Below is a small trained network, with its code and all its weights. Each question gives an input and a target symbol and asks what happens when units are switched off, that is, made to give their printed mean instead of their output.

import numpy as np


def w(rows, s, z=0):
    codes = np.array(rows[::2]) - 128.0
    scale = np.full(codes.shape[1], s)
    scale[-1] = z or s
    return codes * scale


def norm(h):
    return h / np.sqrt((h * h).mean(-1, keepdims=True) + 1e-5)


def f(y):
    return np.maximum(y, 0)


def softmax(a):
    e = np.exp(a - a.max(-1, keepdims=True))
    return e / e.sum(-1, keepdims=True)


def log_softmax(a):
    a = a - a.max(-1, keepdims=True)
    return a - np.log(np.exp(a).sum(-1, keepdims=True))


def net(x, mask):
    ids = ['ΠΦαγδεζθλμξστψω'.index(c) for c in x.split()]
    T = len(ids)
    res = E[ids] + P[:T]
    u = 0
    for l in range(3):
        q, k, v = (norm(res) @ M[l].T for M in (Q, K, V))
        z = softmax(np.where(np.tri(T) > 0, q @ k.T / 3**0.5, -1e9)) @ v
        res = res + np.where(mask[u], z, O[l][:, -1]) @ O[l][:, :-1]
        u += 1
        y = f(norm(res) @ A[l][:, :-1].T + A[l][:, -1])
        res = res + np.where(mask[u : u + 4], y, B[l][:, -1]) @ B[l][:, :-1]
        u += 4
    return log_softmax(norm(res)[-1] @ U[:, :-1].T + U[:, -1])


Q, K, V, O, A, B = {}, {}, {}, {}, {}, {}
E = w([
[79,138,104,134,103],'Π',
[193,132,128,113,116],'Φ',
[134,115,160,188,143],'α',
[166,169,144,110,253],'γ',
[111,132,121,122,103],'δ',
[154,119,86,175,109],'ε',
[101,177,109,130,147],'ζ',
[77,96,148,144,162],'θ',
[91,138,95,153,81],'λ',
[131,92,116,68,139],'μ',
[100,128,113,134,107],'ξ',
[99,150,119,106,79],'σ',
[97,128,132,105,82],'τ',
[98,131,102,180,81],'ψ',
[128,123,111,141,108],'ω',
],0.0036)
P = w([
[28,85,42,188,11],'0',
[68,114,51,171,67],'1',
[97,125,69,164,105],'2',
[99,131,72,150,141],'3',
[119,127,59,161,161],'4',
[130,145,63,151,189],'5',
[149,140,81,151,212],'6',
[144,142,60,137,241],'7',
[174,150,75,132,253],'8',
],0.00071)
Q[0] = w([
[165,119,166,95,143],'L0H0',
[147,79,3,160,132],'L0H0',
[99,122,15,174,105],'L0H0',
],0.0036)
K[0] = w([
[95,159,107,176,92],'L0H0',
[143,206,197,129,254],'L0H0',
[148,135,205,71,215],'L0H0',
],0.0029)
V[0] = w([
[106,113,192,71,143],'L0H0',
[65,87,90,150,6],'L0H0',
[127,87,139,110,82],'L0H0',
],0.0022)
O[0] = w([
[189,105,99,157,169,72],'L0H0',
[100,133,129,133,2,255],'L0H0',
[117,123,94,139,74,141],'L0H0',
],0.0026,0.0023)
A[0] = w([
[176,7,67,155,161,128],'L0N0',
[188,90,30,228,145,120],'L0N1',
[199,38,237,80,133,250],'L0N2',
[126,132,128,123,130,115],'L0N3',
],0.002,0.0022)
B[0] = w([
[105,180,171,122,124,202],'L0N0',
[60,146,146,57,132,234],'L0N1',
[96,181,4,181,152,255],'L0N2',
[125,126,128,128,126,128],'L0N3',
],0.0028,0.00097)
Q[1] = w([
[56,222,2,129,121],'L1H0',
[203,92,194,115,141],'L1H0',
[165,55,167,103,121],'L1H0',
],0.015)
K[1] = w([
[185,139,129,111,253],'L1H0',
[113,136,125,137,7],'L1H0',
[76,104,95,116,21],'L1H0',
],0.0077)
V[1] = w([
[41,169,158,144,140],'L1H0',
[197,253,169,161,116],'L1H0',
[135,144,34,32,115],'L1H0',
],0.0039)
O[1] = w([
[53,176,193,147,193,189],'L1H0',
[168,183,166,190,2,66],'L1H0',
[141,190,40,1,115,252],'L1H0',
],0.0039,0.0026)
A[1] = w([
[157,142,59,193,91,104],'L1N0',
[114,107,153,152,116,135],'L1N1',
[155,105,188,189,138,77],'L1N2',
[130,3,100,133,105,254],'L1N3',
],0.0045,0.0013)
B[1] = w([
[130,89,63,245,245,250],'L1N0',
[176,128,95,147,158,177],'L1N1',
[164,118,133,4,71,167],'L1N2',
[197,206,159,85,222,237],'L1N3',
],0.0028,0.0011)
Q[2] = w([
[123,31,229,18,2],'L2H0',
[153,45,185,38,45],'L2H0',
[116,44,251,32,11],'L2H0',
],0.0047)
K[2] = w([
[1,99,67,156,42],'L2H0',
[43,94,95,162,75],'L2H0',
[34,105,72,148,22],'L2H0',
],0.007)
V[2] = w([
[118,141,176,148,199],'L2H0',
[142,197,118,67,176],'L2H0',
[167,255,176,168,142],'L2H0',
],0.0025)
O[2] = w([
[151,157,82,161,102,102],'L2H0',
[144,136,146,254,130,253],'L2H0',
[153,146,64,208,188,136],'L2H0',
],0.0027,0.0012)
A[2] = w([
[58,72,94,92,96,218],'L2N0',
[181,233,160,135,83,140],'L2N1',
[114,105,214,230,109,146],'L2N2',
[239,127,71,123,2,6],'L2N3',
],0.0038,0.002)
B[2] = w([
[207,89,167,148,157,255],'L2N0',
[59,168,48,160,141,175],'L2N1',
[193,226,166,68,159,178],'L2N2',
[249,181,167,153,3,151],'L2N3',
],0.0045,0.003)
U = w([
[43,100,162,107,99,155],'Π',
[225,157,100,131,35,81],'Φ',
[179,204,227,104,149,116],'α',
[131,127,125,141,135,30],'γ',
[150,92,169,112,94,182],'δ',
[160,81,55,193,167,18],'ε',
[4,211,102,129,101,40],'ζ',
[64,93,168,148,239,109],'θ',
[86,65,103,188,81,253],'λ',
[150,134,59,42,165,206],'μ',
[131,87,168,122,118,170],'ξ',
[102,142,140,112,76,156],'σ',
[121,110,162,100,88,120],'τ',
[136,124,140,176,125,153],'ψ',
[222,64,150,157,154,148],'ω',
],0.011,0.0026)

Each question gives the input, a string of symbols that net reads in full, and the target symbol t.
The units are the heads (3 rows each of Q, K, V and O) and the neurons (one row each of A and B). Each row of codes is followed by its name. A weight is (code - 128) times the scale printed after its matrix; where a second scale follows, it is the last column's (O, A, B and U).
mask holds one flag per unit, layer by layer, with each layer's heads first. A switched-off unit (its flag False) gives its mean, the last column of its rows in O or B, instead of its output. The means were averaged over made-up inputs and are rounded, as every weight is.
A unit's drop is (log p(t) with every unit on - log p(t) with that unit switched off) / (log p(t) with every unit on - log p(t) with every unit switched off).
The circuit of an input: a set's keep is (log p(t) with only the set's units on - log p(t) with every unit switched off) / (log p(t) with every unit on - log p(t) with every unit switched off). Starting from the 12 units with the biggest drops (on a tie, the unit counted first), units are removed one at a time, each time the one whose removal leaves the highest keep (on an exact tie, the one counted first), for as long as the keep stays at least 0.8.
circuit, biggest first: the units of the circuit, biggest drop first
k most important neurons: the k neurons with the biggest drops, biggest first
k most important neurons of layer l: the k neurons of layer l with the biggest drops, biggest first
drop of u: that unit's drop, to one decimal
input α Φ ε δ λ σ ω ψ, target Φ: most important neuron : [L2N3]
input Φ ξ λ Π ψ ψ ε λ, target Φ: 2 most important neurons : [L0N2 L2N3]
input λ λ ω, target ω: 2 most important neurons : [L2N0 L0N1]
input λ σ ξ ζ μ α α, target α: circuit, biggest first : [L1H0 L2N2]
input δ λ ψ ζ Φ Π ε, target Φ: 3 most important neurons : [L2N3 L0N1 L0N2]
input ψ ε γ ζ μ ε ω, target ζ: circuit, biggest first : [L1H0 L2N1 L2N0]
input ε λ τ λ λ δ α α ξ, target α: circuit, biggest first : [L1H0 L2N2]
input λ α τ ψ, target α: circuit, biggest first : [L1H0 L2N2]
input μ ε λ λ σ ω ε, target μ: circuit, biggest first : [L1H0 L0N1]
input α θ θ Φ τ, target Φ: circuit, biggest first : [L0H0 L1H0]
input μ μ Φ Π ω ψ σ, target Φ: circuit, biggest first : [L1H0 L0H0]
input ζ Π Π λ ε μ ζ ξ, target ζ: circuit, biggest first : [L1H0 L0H0 L2N0]
input Φ τ ζ ω, target ζ: circuit, biggest first : [L1H0 L2N1]
input θ μ μ μ μ Φ λ Φ τ, target Φ: circuit, biggest first : [L1H0]
input μ μ θ ζ α σ ω, target α: circuit, biggest first : [L2N2 L1H0]
input ω λ ψ λ, target λ: 2 most important neurons of layer 2 : [L2N0 L2N2]
input δ ω ξ α λ θ μ λ, target μ: circuit, biggest first : [L1H0 L0H0]
input σ ψ ω, target ω: 2 most important neurons : [L2N0 L0N2]
input λ σ α λ ε ε, target α: 3 most important neurons : [L2N2 L0N1 L0N2]
input ξ μ ω ψ Π, target μ: circuit, biggest first : [L1H0]
input λ γ μ τ τ ε μ μ, target ε: 2 most important neurons : [L0N2 L0N1]
input μ ω μ ζ ε τ, target ζ: 3 most important neurons of layer 2 : [L2N1 L2N2 L2N3]
input μ ξ μ ε λ, target μ: drop of L1H0 : 2.1
input γ α μ, target ε: drop of L0H0 : 0.2
input τ λ θ λ, target θ: drop of L1H0 : 1.0
